Here is a tiny trained network, its code and every weight. The questions are about switching its units off for an input and a class, where a switched-off unit gives its printed mean instead of its output.

import numpy as np


def w(rows, s, z=0):
    codes = np.array(rows[::2]) - 128.0
    scale = np.full(codes.shape[1], s)
    scale[-1] = z or s
    return codes * scale


def f(y):
    return np.maximum(y, 0)


def log_softmax(a):
    a = a - a.max(-1, keepdims=True)
    return a - np.log(np.exp(a).sum(-1, keepdims=True))


def net(x, mask):
    res = np.array(x, float).reshape(1, 6) / 4 @ E
    y = f(res @ A[0][:, :-1].T + A[0][:, -1])
    res = res + np.where(mask, y, B[0][:, -1]) @ B[0][:, :-1]
    return log_softmax(res[-1] @ U[:, :-1].T + U[:, -1])


A, B = {}, {}
E = w([
[168,1,223,77,138,169],'x0',
[244,185,68,53,71,181],'x1',
[135,112,116,76,127,90],'x2',
[200,234,212,120,247,119],'x3',
[121,118,108,100,130,122],'x4',
[120,130,123,97,102,98],'x5',
],0.0082)
A[0] = w([
[134,123,185,72,154,116,120],'neuron 0',
[181,82,129,103,160,157,194],'neuron 1',
[80,189,163,132,158,80,163],'neuron 2',
[177,189,141,142,119,146,134],'neuron 3',
[95,51,145,163,102,172,175],'neuron 4',
[95,123,144,105,150,97,197],'neuron 5',
[87,138,73,140,129,111,145],'neuron 6',
[192,170,121,114,165,128,153],'neuron 7',
[253,221,84,105,175,121,204],'neuron 8',
[83,113,143,134,159,96,252],'neuron 9',
[84,194,107,169,168,128,211],'neuron 10',
[166,137,110,123,72,174,214],'neuron 11',
[137,102,182,109,146,123,183],'neuron 12',
[112,147,74,125,63,101,191],'neuron 13',
[172,113,192,108,156,130,151],'neuron 14',
[66,151,66,155,56,89,168],'neuron 15',
[138,119,195,87,94,137,197],'neuron 16',
],0.012,0.0041)
B[0] = w([
[152,164,170,162,128,152,173],'neuron 0',
[97,114,114,151,51,201,186],'neuron 1',
[143,141,155,140,254,116,183],'neuron 2',
[114,176,61,95,143,148,177],'neuron 3',
[119,60,145,132,102,145,203],'neuron 4',
[66,122,183,179,162,151,163],'neuron 5',
[92,174,222,190,150,184,173],'neuron 6',
[92,186,75,167,130,68,189],'neuron 7',
[122,179,54,131,132,79,249],'neuron 8',
[123,93,230,202,169,122,186],'neuron 9',
[149,175,136,112,202,117,194],'neuron 10',
[175,180,90,79,51,161,191],'neuron 11',
[148,115,179,188,80,125,178],'neuron 12',
[132,180,122,147,65,150,196],'neuron 13',
[126,162,131,206,92,170,188],'neuron 14',
[152,149,165,205,120,130,214],'neuron 15',
[93,107,96,121,12,170,181],'neuron 16',
],0.0081,0.014)
U = w([
[61,126,193,176,137,147,194],'0',
[166,138,122,155,91,142,249],'1',
[102,4,154,167,117,90,70],'2',
[154,94,132,65,87,193,5],'3',
[121,120,178,129,204,66,108],'4',
[109,135,87,103,151,74,55],'5',
],0.012,0.0021)

Each question gives the input, the list of numbers given to net, and the class t.
The units are the neurons (one row each of A and B). Each row of codes is followed by its name. A weight is (code - 128) times the scale printed after its matrix; where a second scale follows, it is the last column's (A, B and U).
mask holds one flag per neuron, in row order. A switched-off neuron (its flag False) gives its mean, the last column of its row in B, instead of its output. The means were averaged over made-up inputs and are rounded, as every weight is.
A unit's drop is (log p(t) with every unit on - log p(t) with that unit switched off) / (log p(t) with every unit on - log p(t) with every unit switched off).
The circuit of an input: a set's keep is (log p(t) with only the set's units on - log p(t) with every unit switched off) / (log p(t) with every unit on - log p(t) with every unit switched off). Starting from the 12 units with the biggest drops (on a tie, the unit counted first), units are removed one at a time, each time the one whose removal leaves the highest keep (on an exact tie, the one counted first), for as long as the keep stays at least 0.8.
units of the circuit, in order: the units of the circuit, biggest drop first
unit that matters most: the unit with the biggest drop
drop of u: that unit's drop, to one decimal
input [-8,-8,-6,3,8,-7], class 4: units of the circuit, in order => neuron 10; neuron 2
input [6,1,7,-5,-3,-6], class 3: units of the circuit, in order => neuron 9; neuron 15; neuron 7
input [6,-8,5,-1,6,3], class 2: units of the circuit, in order => neuron 4; neuron 6
input [7,-1,-8,-3,6,-2], class 2: unit that matters most => neuron 4
input [-2,-8,8,4,-5,-8], class 4: units of the circuit, in order => neuron 2; neuron 10
input [-6,-8,-8,1,-2,8], class 4: units of the circuit, in order => neuron 2; neuron 10
input [8,1,-3,-7,4,8], class 3: units of the circuit, in order => neuron 11; neuron 16; neuron 7
input [3,8,-8,-3,1,7], class 3: drop of neuron 11 => 0.1
input [4,7,-3,-1,0,-8], class 3: drop of neuron 15 => 0.3
input [2,-2,1,-2,-3,0], class 2: drop of neuron 6 => 0.1
